Below is a small trained network, with its code and all its weights. Each question gives an input and a target symbol and asks what happens when units are switched off, that is, made to give their printed mean instead of their output.

import numpy as np


def w(rows, s, z=0):
    codes = np.array(rows[::2]) - 128.0
    scale = np.full(codes.shape[1], s)
    scale[-1] = z or s
    return codes * scale


def f(y):
    return np.maximum(y, 0)


def softmax(a):
    e = np.exp(a - a.max(-1, keepdims=True))
    return e / e.sum(-1, keepdims=True)


def log_softmax(a):
    a = a - a.max(-1, keepdims=True)
    return a - np.log(np.exp(a).sum(-1, keepdims=True))


def net(x, mask):
    ids = ['ΔΛΞΣαβζητ'.index(c) for c in x.split()]
    T = len(ids)
    res = E[ids] + P[:T]
    q, k, v = (res @ M[0].T for M in (Q, K, V))
    z = softmax(np.where(np.tri(T) > 0, q @ k.T / 3**0.5, -1e9)) @ v
    res = res + np.where(mask[0], z, O[0][:, -1]) @ O[0][:, :-1]
    y = f(res @ A[0][:, :-1].T + A[0][:, -1])
    res = res + np.where(mask[1:13], y, B[0][:, -1]) @ B[0][:, :-1]
    return log_softmax(res[-1] @ U[:, :-1].T + U[:, -1])


Q, K, V, O, A, B = {}, {}, {}, {}, {}, {}
E = w([
[251,83,89,133],'Δ',
[142,155,160,118],'Λ',
[85,113,134,131],'Ξ',
[96,107,250,180],'Σ',
[208,92,174,210],'α',
[147,142,155,124],'β',
[48,155,183,110],'ζ',
[128,92,128,151],'η',
[162,82,95,148],'τ',
],0.018)
P = w([
[184,219,246,123],'0',
[158,98,130,82],'1',
[152,91,143,87],'2',
[161,82,148,103],'3',
[151,79,147,123],'4',
[152,74,152,134],'5',
[141,75,156,137],'6',
[134,77,166,147],'7',
[140,73,162,158],'8',
[128,68,166,163],'9',
[116,73,167,161],'10',
[101,62,158,175],'11',
[117,69,172,174],'12',
[114,71,171,180],'13',
],0.011)
Q[0] = w([
[110,215,2,82],'H0',
[97,42,135,240],'H0',
[92,197,37,134],'H0',
],0.0084)
K[0] = w([
[81,6,61,132],'H0',
[138,196,118,104],'H0',
[80,109,61,66],'H0',
],0.013)
V[0] = w([
[194,115,94,113],'H0',
[100,103,123,247],'H0',
[187,83,145,199],'H0',
],0.012)
O[0] = w([
[54,162,33,176,120],'H0',
[88,10,121,98,101],'H0',
[106,50,88,183,255],'H0',
],0.013,0.0074)
A[0] = w([
[164,123,55,96,166],'N0',
[74,88,43,73,62],'N1',
[184,168,111,159,67],'N2',
[7,112,152,27,199],'N3',
[104,177,69,191,107],'N4',
[149,2,82,61,71],'N5',
[136,119,112,79,108],'N6',
[167,100,164,194,50],'N7',
[203,147,59,163,139],'N8',
[57,142,210,166,51],'N9',
[203,78,187,46,2],'N10',
[178,165,52,79,145],'N11',
],0.008,0.0036)
B[0] = w([
[114,89,120,113,156],'N0',
[136,185,229,150,179],'N1',
[31,177,157,142,159],'N2',
[187,143,159,157,174],'N3',
[104,90,166,57,178],'N4',
[99,188,168,149,254],'N5',
[87,156,102,83,132],'N6',
[70,135,83,78,222],'N7',
[54,95,131,172,192],'N8',
[130,91,65,64,183],'N9',
[1,132,166,130,214],'N10',
[84,200,38,123,143],'N11',
],0.0075,0.009)
U = w([
[4,180,28,104,3],'Δ',
[149,255,102,219,153],'Λ',
[130,102,114,100,44],'Ξ',
[64,39,120,46,56],'Σ',
[139,111,184,246,150],'α',
[166,212,107,210,182],'β',
[82,163,110,22,168],'ζ',
[211,35,116,110,200],'η',
[150,81,79,113,171],'τ',
],0.0067,0.0026)

Each question gives the input, a string of symbols that net reads in full, and the target symbol t.
The units are the heads (3 rows each of Q, K, V and O) and the neurons (one row each of A and B). Each row of codes is followed by its name. A weight is (code - 128) times the scale printed after its matrix; where a second scale follows, it is the last column's (O, A, B and U).
mask holds one flag per unit, heads first, then neurons. A switched-off unit (its flag False) gives its mean, the last column of its rows in O or B, instead of its output. The means were averaged over made-up inputs and are rounded, as every weight is.
A unit's drop is (log p(t) with every unit on - log p(t) with that unit switched off) / (log p(t) with every unit on - log p(t) with every unit switched off).
The circuit of an input: a set's keep is (log p(t) with only the set's units on - log p(t) with every unit switched off) / (log p(t) with every unit on - log p(t) with every unit switched off). Starting from the 12 units with the biggest drops (on a tie, the unit counted first), units are removed one at a time, each time the one whose removal leaves the highest keep (on an exact tie, the one counted first), for as long as the keep stays at least 0.8.
circuit, biggest first: the units of the circuit, biggest drop first
top k neurons: the k neurons with the biggest drops, biggest first
drop of u: that unit's drop, to one decimal
input Σ Ξ Σ Λ, target Σ: circuit, biggest first -> H0
input α ζ ζ η ζ Ξ τ, target α: circuit, biggest first -> H0; N5; N1
input α Σ β, target α: circuit, biggest first -> H0; N5; N1; N9
input ζ Δ β ζ Ξ Λ η ζ ζ ζ Σ, target ζ: circuit, biggest first -> H0; N9
input ζ ζ τ ζ β Δ Δ ζ β, target ζ: circuit, biggest first -> H0; N10
input α Λ α Ξ ζ ζ Δ ζ, target α: top 2 neurons -> N1; N3
input Δ Δ α ζ α, target Δ: circuit, biggest first -> H0; N4
input Σ τ β ζ β τ Λ α, target Σ: circuit, biggest first -> H0; N10
input α τ ζ Λ Δ ζ, target α: circuit, biggest first -> H0; N1; N3; N5
input Σ η α η β Ξ ζ Σ ζ η α ζ β, target Σ: top 3 neurons -> N10; N7; N1
input α β ζ Δ ζ β ζ Δ ζ τ η η Σ, target Σ: top 2 neurons -> N9; N7
input α Ξ η, target α: top 2 neurons -> N1; N5
input Δ Ξ β η ζ Δ Δ Ξ ζ Ξ Σ α Ξ α, target Δ: circuit, biggest first -> H0; N7
input Δ Σ ζ ζ Δ α ζ β α ζ Δ η, target Δ: top 3 neurons -> N4; N3; N8
input Δ Σ ζ η Δ, target Δ: top 2 neurons -> N11; N8
input Δ Δ η Λ Λ Δ Δ Λ, target Δ: top 4 neurons -> N4; N3; N1; N8
input Λ Σ Ξ τ ζ Δ Δ ζ η β η ζ η β, target Λ: top neuron -> N4
input α β Λ, target α: drop of N9 -> 0.1
input ζ ζ β Δ α Λ Δ ζ α Δ Δ η Ξ, target ζ: drop of H0 -> 1.2
input ζ α Δ Δ τ, target ζ: drop of N10 -> 0.3
input α Δ Λ ζ β, target α: drop of N1 -> 0.4
input Δ Λ Λ, target Δ: top neuron -> N4
